Here is a tiny trained network, its code and every weight. The questions are about switching its units off for an input and a target symbol, where a switched-off unit gives its printed mean instead of its output.

import numpy as np


def w(rows, s, z=0):
    codes = np.array(rows[::2]) - 128.0
    scale = np.full(codes.shape[1], s)
    scale[-1] = z or s
    return codes * scale


def norm(h):
    return h / np.sqrt((h * h).mean(-1, keepdims=True) + 1e-5)


def softmax(a):
    e = np.exp(a - a.max(-1, keepdims=True))
    return e / e.sum(-1, keepdims=True)


def log_softmax(a):
    a = a - a.max(-1, keepdims=True)
    return a - np.log(np.exp(a).sum(-1, keepdims=True))


def net(x, mask):
    ids = ['ΘΛΞΣβγζηπτ'.index(c) for c in x.split()]
    T = len(ids)
    res = E[ids] + P[:T]
    u = 0
    for l in range(3):
        r = norm(res)
        for j in range(2):
            rows = slice(4 * j, 4 * j + 4)
            q, k, v = (r @ M[l][rows].T for M in (Q, K, V))
            z = softmax(np.where(np.tri(T) > 0, q @ k.T / 4**0.5, -1e9)) @ v
            o = O[l][rows]
            res = res + np.where(mask[u + j], z, o[:, -1]) @ o[:, :-1]
        u += 2
    return log_softmax(norm(res)[-1] @ U[:, :-1].T + U[:, -1])


Q, K, V, O = {}, {}, {}, {}
E = w([
[69,4,172],'Θ',
[72,194,210],'Λ',
[146,131,178],'Ξ',
[189,54,51],'Σ',
[94,190,190],'β',
[123,97,154],'γ',
[125,124,99],'ζ',
[111,47,188],'η',
[150,139,211],'π',
[202,61,71],'τ',
],0.016)
P = w([
[155,230,20],'0',
[3,2,110],'1',
[77,157,222],'2',
[155,21,98],'3',
[188,63,124],'4',
[103,121,87],'5',
[24,69,23],'6',
[84,114,96],'7',
[116,110,120],'8',
],0.0062)
Q[0] = w([
[117,155,144],'0.h0',
[162,177,168],'0.h0',
[159,102,124],'0.h0',
[168,247,148],'0.h0',
[79,155,35],'0.h1',
[93,98,141],'0.h1',
[128,119,90],'0.h1',
[74,143,153],'0.h1',
],0.015)
K[0] = w([
[139,98,110],'0.h0',
[194,163,248],'0.h0',
[173,175,177],'0.h0',
[66,34,242],'0.h0',
[43,105,19],'0.h1',
[95,178,202],'0.h1',
[46,254,73],'0.h1',
[3,32,188],'0.h1',
],0.0081)
V[0] = w([
[102,202,183],'0.h0',
[180,203,186],'0.h0',
[101,43,167],'0.h0',
[127,188,81],'0.h0',
[117,120,72],'0.h1',
[151,118,74],'0.h1',
[255,149,139],'0.h1',
[122,168,95],'0.h1',
],0.0096)
O[0] = w([
[48,152,63,4],'0.h0',
[5,84,105,37],'0.h0',
[139,247,137,162],'0.h0',
[111,151,184,110],'0.h0',
[190,196,209,86],'0.h1',
[244,109,135,80],'0.h1',
[155,3,83,70],'0.h1',
[126,20,200,44],'0.h1',
],0.005,0.0031)
Q[1] = w([
[149,98,182],'1.h0',
[187,21,115],'1.h0',
[145,176,79],'1.h0',
[79,78,252],'1.h0',
[150,167,70],'1.h1',
[65,136,198],'1.h1',
[123,157,106],'1.h1',
[144,141,65],'1.h1',
],0.011)
K[1] = w([
[152,111,184],'1.h0',
[210,133,137],'1.h0',
[101,179,175],'1.h0',
[164,141,126],'1.h0',
[166,95,4],'1.h1',
[95,204,132],'1.h1',
[142,137,101],'1.h1',
[209,115,58],'1.h1',
],0.015)
V[1] = w([
[44,113,56],'1.h0',
[71,169,114],'1.h0',
[99,89,80],'1.h0',
[245,99,157],'1.h0',
[148,116,65],'1.h1',
[190,163,209],'1.h1',
[180,159,79],'1.h1',
[141,160,141],'1.h1',
],0.012)
O[1] = w([
[182,11,204,64],'1.h0',
[109,174,211,40],'1.h0',
[107,76,57,135],'1.h0',
[144,140,2,254],'1.h0',
[237,168,221,66],'1.h1',
[34,187,27,167],'1.h1',
[192,166,198,60],'1.h1',
[114,153,88,130],'1.h1',
],0.0075,0.0038)
Q[2] = w([
[1,145,24],'2.h0',
[45,92,96],'2.h0',
[116,195,180],'2.h0',
[164,121,139],'2.h0',
[128,196,121],'2.h1',
[55,90,134],'2.h1',
[42,95,84],'2.h1',
[130,193,108],'2.h1',
],0.0081)
K[2] = w([
[254,54,131],'2.h0',
[177,146,63],'2.h0',
[104,110,109],'2.h0',
[58,131,146],'2.h0',
[174,137,12],'2.h1',
[141,130,53],'2.h1',
[162,225,65],'2.h1',
[169,61,173],'2.h1',
],0.0084)
V[2] = w([
[102,136,150],'2.h0',
[72,60,71],'2.h0',
[142,72,130],'2.h0',
[165,188,74],'2.h0',
[125,106,94],'2.h1',
[90,252,149],'2.h1',
[90,163,106],'2.h1',
[116,59,131],'2.h1',
],0.016)
O[2] = w([
[129,176,237,75],'2.h0',
[139,6,158,252],'2.h0',
[44,150,239,157],'2.h0',
[98,192,82,209],'2.h0',
[147,21,143,198],'2.h1',
[206,194,92,65],'2.h1',
[219,244,56,175],'2.h1',
[124,2,226,155],'2.h1',
],0.0063,0.0033)
U = w([
[111,147,239,104],'Θ',
[199,64,91,89],'Λ',
[61,103,70,60],'Ξ',
[217,252,150,228],'Σ',
[253,65,188,254],'β',
[56,93,69,183],'γ',
[181,86,200,101],'ζ',
[73,59,135,2],'η',
[65,237,208,126],'π',
[113,123,109,200],'τ',
],0.0073,0.0038)

Each question gives the input, a string of symbols that net reads in full, and the target symbol t.
The units are the heads (4 rows each of Q, K, V and O). Each row of codes is followed by its name. A weight is (code - 128) times the scale printed after its matrix; where a second scale follows, it is the last column's (O and U).
mask holds one flag per head, layer by layer. A switched-off head (its flag False) gives its mean, the last column of its rows in O, instead of its output. The means were averaged over made-up inputs and are rounded, as every weight is.
A unit's drop is (log p(t) with every unit on - log p(t) with that unit switched off) / (log p(t) with every unit on - log p(t) with every unit switched off).
The circuit of an input: a set's keep is (log p(t) with only the set's units on - log p(t) with every unit switched off) / (log p(t) with every unit on - log p(t) with every unit switched off). Starting from all 6 units, units are removed one at a time, each time the one whose removal leaves the highest keep (on an exact tie, the one counted first), for as long as the keep stays at least 0.8.
units of the circuit, in order: the units of the circuit, biggest drop first
most important unit: the unit with the biggest drop
heads that matter: for each layer, one digit per head in row order, 1 if its drop is at least 0.15 and else 0, layers parted by /
drop of u: that unit's drop, to one decimal
input Λ η γ Λ ζ τ, target β: most important unit	1.h1
input η Ξ η, target Σ: units of the circuit, in order	[2.h1 0.h0]
input η η η Σ Λ Θ π, target Σ: units of the circuit, in order	[0.h0 1.h0]
input η η η Λ γ Λ Ξ, target Σ: units of the circuit, in order	[2.h1 0.h0 1.h0]
input η γ η γ Θ ζ, target Σ: heads that matter	10 / 00 / 00
input η β η Θ Σ β γ Σ τ, target Σ: units of the circuit, in order	[0.h0 1.h0 2.h1 1.h1]
input η η Σ Σ η η Λ, target Σ: heads that matter	10 / 10 / 01
input η η π, target Σ: units of the circuit, in order	[2.h1 1.h0]
input η π Λ γ, target Σ: heads that matter	11 / 10 / 01
input η η η, target Σ: units of the circuit, in order	[0.h0 2.h1]
input η β Σ η η ζ, target Σ: heads that matter	00 / 00 / 00
input η η β Λ η β, target Σ: units of the circuit, in order	[2.h1 0.h0]
input η η Λ Λ Σ, target Σ: heads that matter	10 / 10 / 01
input Λ π τ π Σ τ, target β: units of the circuit, in order	[1.h1]
input η τ γ Σ γ Λ Λ Λ, target Σ: units of the circuit, in order	[0.h0 2.h1 1.h0]
input ζ Σ π, target γ: heads that matter	01 / 00 / 00
input η Λ Σ, target Σ: heads that matter	00 / 00 / 00
input η Σ η η Σ Σ Λ ζ τ, target Σ: drop of 0.h0	0.5
input Λ Λ Σ η Ξ γ Ξ Σ, target β: drop of 1.h1	0.4
input η η ζ η Σ β ζ Σ Ξ, target Σ: drop of 2.h1	0.2
